Below is a small trained network, with its code and all its weights. Each question gives an input and a class and asks what happens when units are switched off, that is, made to give their printed mean instead of their output.

import numpy as np


def w(rows, s, z=0):
    codes = np.array(rows[::2]) - 128.0
    scale = np.full(codes.shape[1], s)
    scale[-1] = z or s
    return codes * scale


def f(y):
    return np.maximum(y, 0)


def log_softmax(a):
    a = a - a.max(-1, keepdims=True)
    return a - np.log(np.exp(a).sum(-1, keepdims=True))


def net(x, mask):
    res = np.array(x, float).reshape(1, 3) / 4 @ E
    y = f(res @ A[0][:, :-1].T + A[0][:, -1])
    res = res + np.where(mask, y, B[0][:, -1]) @ B[0][:, :-1]
    return log_softmax(res[-1] @ U[:, :-1].T + U[:, -1])


A, B = {}, {}
E = w([
[47,153,227,123,244,115],'x0',
[187,219,195,46,82,54],'x1',
[197,2,202,122,162,192],'x2',
],0.0088)
A[0] = w([
[97,122,132,66,82,36,193],'n1',
[107,111,117,150,122,139,95],'n2',
[79,107,87,220,131,114,153],'n3',
[187,114,111,154,96,132,61],'n4',
[83,118,155,119,189,110,59],'n5',
[140,51,50,111,9,107,81],'n6',
[74,190,113,131,93,94,47],'n7',
[143,157,98,143,27,187,41],'n8',
[75,53,93,170,129,90,70],'n9',
[181,157,192,64,123,85,174],'n10',
[51,163,93,122,95,132,133],'n11',
[77,163,106,117,123,109,1],'n12',
[72,76,92,142,154,169,167],'n13',
[89,156,65,150,161,80,170],'n14',
[177,112,162,140,156,149,53],'n15',
[156,77,184,93,123,138,72],'n16',
[108,147,173,175,147,133,28],'n17',
[200,162,96,153,123,142,106],'n18',
[146,106,105,148,69,122,122],'n19',
[109,116,170,87,166,137,97],'n20',
[76,169,169,129,166,89,35],'n21',
[51,167,185,125,203,104,81],'n22',
[178,149,174,48,111,85,160],'n23',
[119,45,168,72,101,186,136],'n24',
],0.013,0.0037)
B[0] = w([
[109,74,59,94,76,140,190],'n1',
[86,102,60,145,64,68,151],'n2',
[67,47,68,117,119,102,198],'n3',
[192,158,122,159,225,94,178],'n4',
[166,145,150,179,185,129,181],'n5',
[118,230,118,181,183,73,245],'n6',
[152,119,86,138,102,196,183],'n7',
[134,140,156,157,188,130,197],'n8',
[74,71,77,175,101,109,180],'n9',
[54,49,25,160,75,92,219],'n10',
[188,125,142,66,68,219,182],'n11',
[200,99,94,209,124,202,158],'n12',
[63,118,39,137,113,67,209],'n13',
[194,106,109,33,66,212,188],'n14',
[212,151,118,139,97,198,170],'n15',
[143,127,90,114,85,254,192],'n16',
[161,171,89,219,141,79,155],'n17',
[125,178,138,163,208,54,172],'n18',
[171,175,92,89,166,145,185],'n19',
[165,204,132,136,181,121,176],'n20',
[139,183,99,186,142,124,182],'n21',
[142,192,168,145,175,76,219],'n22',
[87,41,47,173,91,46,215],'n23',
[164,104,128,64,65,175,217],'n24',
],0.0073,0.013)
U = w([
[36,41,80,171,102,68,60],'0',
[180,200,121,195,212,86,87],'1',
[203,103,107,134,79,247,95],'2',
[89,99,107,98,123,102,254],'3',
[76,135,216,73,110,110,64],'4',
],0.012,0.0093)

Each question gives the input, the list of numbers given to net, and the class t.
The units are the neurons (one row each of A and B). Each row of codes is followed by its name. A weight is (code - 128) times the scale printed after its matrix; where a second scale follows, it is the last column's (A, B and U).
mask holds one flag per neuron, in row order. A switched-off neuron (its flag False) gives its mean, the last column of its row in B, instead of its output. The means were averaged over made-up inputs and are rounded, as every weight is.
A unit's drop is (log p(t) with every unit on - log p(t) with that unit switched off) / (log p(t) with every unit on - log p(t) with every unit switched off).
The circuit of an input: a set's keep is (log p(t) with only the set's units on - log p(t) with every unit switched off) / (log p(t) with every unit on - log p(t) with every unit switched off). Starting from the 12 units with the biggest drops (on a tie, the unit counted first), units are removed one at a time, each time the one whose removal leaves the highest keep (on an exact tie, the one counted first), for as long as the keep stays at least 0.8.
circuit, biggest first: the units of the circuit, biggest drop first
unit that matters most: the unit with the biggest drop
k most important neurons: the k neurons with the biggest drops, biggest first
drop when u is switched off: that unit's drop, to one decimal
input [-2,4,-4], class 0: circuit, biggest first : n23
input [-1,8,-8], class 0: 4 most important neurons : n23, n10, n16, n24
input [-5,-1,-6], class 2: 2 most important neurons : n11, n14
input [4,-2,3], class 1: 2 most important neurons : n10, n14
input [4,2,6], class 2: 2 most important neurons : n16, n6
input [-3,8,8], class 0: 2 most important neurons : n23, n10
input [-8,1,8], class 1: 2 most important neurons : n6, n4
input [-7,8,8], class 0: 2 most important neurons : n23, n10
input [-6,1,-5], class 1: 2 most important neurons : n6, n18
input [0,7,-8], class 2: 2 most important neurons : n11, n7
input [6,8,0], class 0: 2 most important neurons : n10, n23
input [-4,-8,7], class 0: 2 most important neurons : n13, n9
input [-2,4,-3], class 0: 2 most important neurons : n23, n10
input [7,4,-8], class 2: unit that matters most : n14
input [3,4,-2], class 0: 2 most important neurons : n10, n23
input [6,6,-7], class 2: drop when n6 is switched off : 0.2
input [0,8,-5], class 0: drop when n23 is switched off : 0.1
input [4,7,-6], class 0: drop when n10 is switched off : 0.5
input [4,6,-7], class 2: drop when n12 is switched off : 0.3
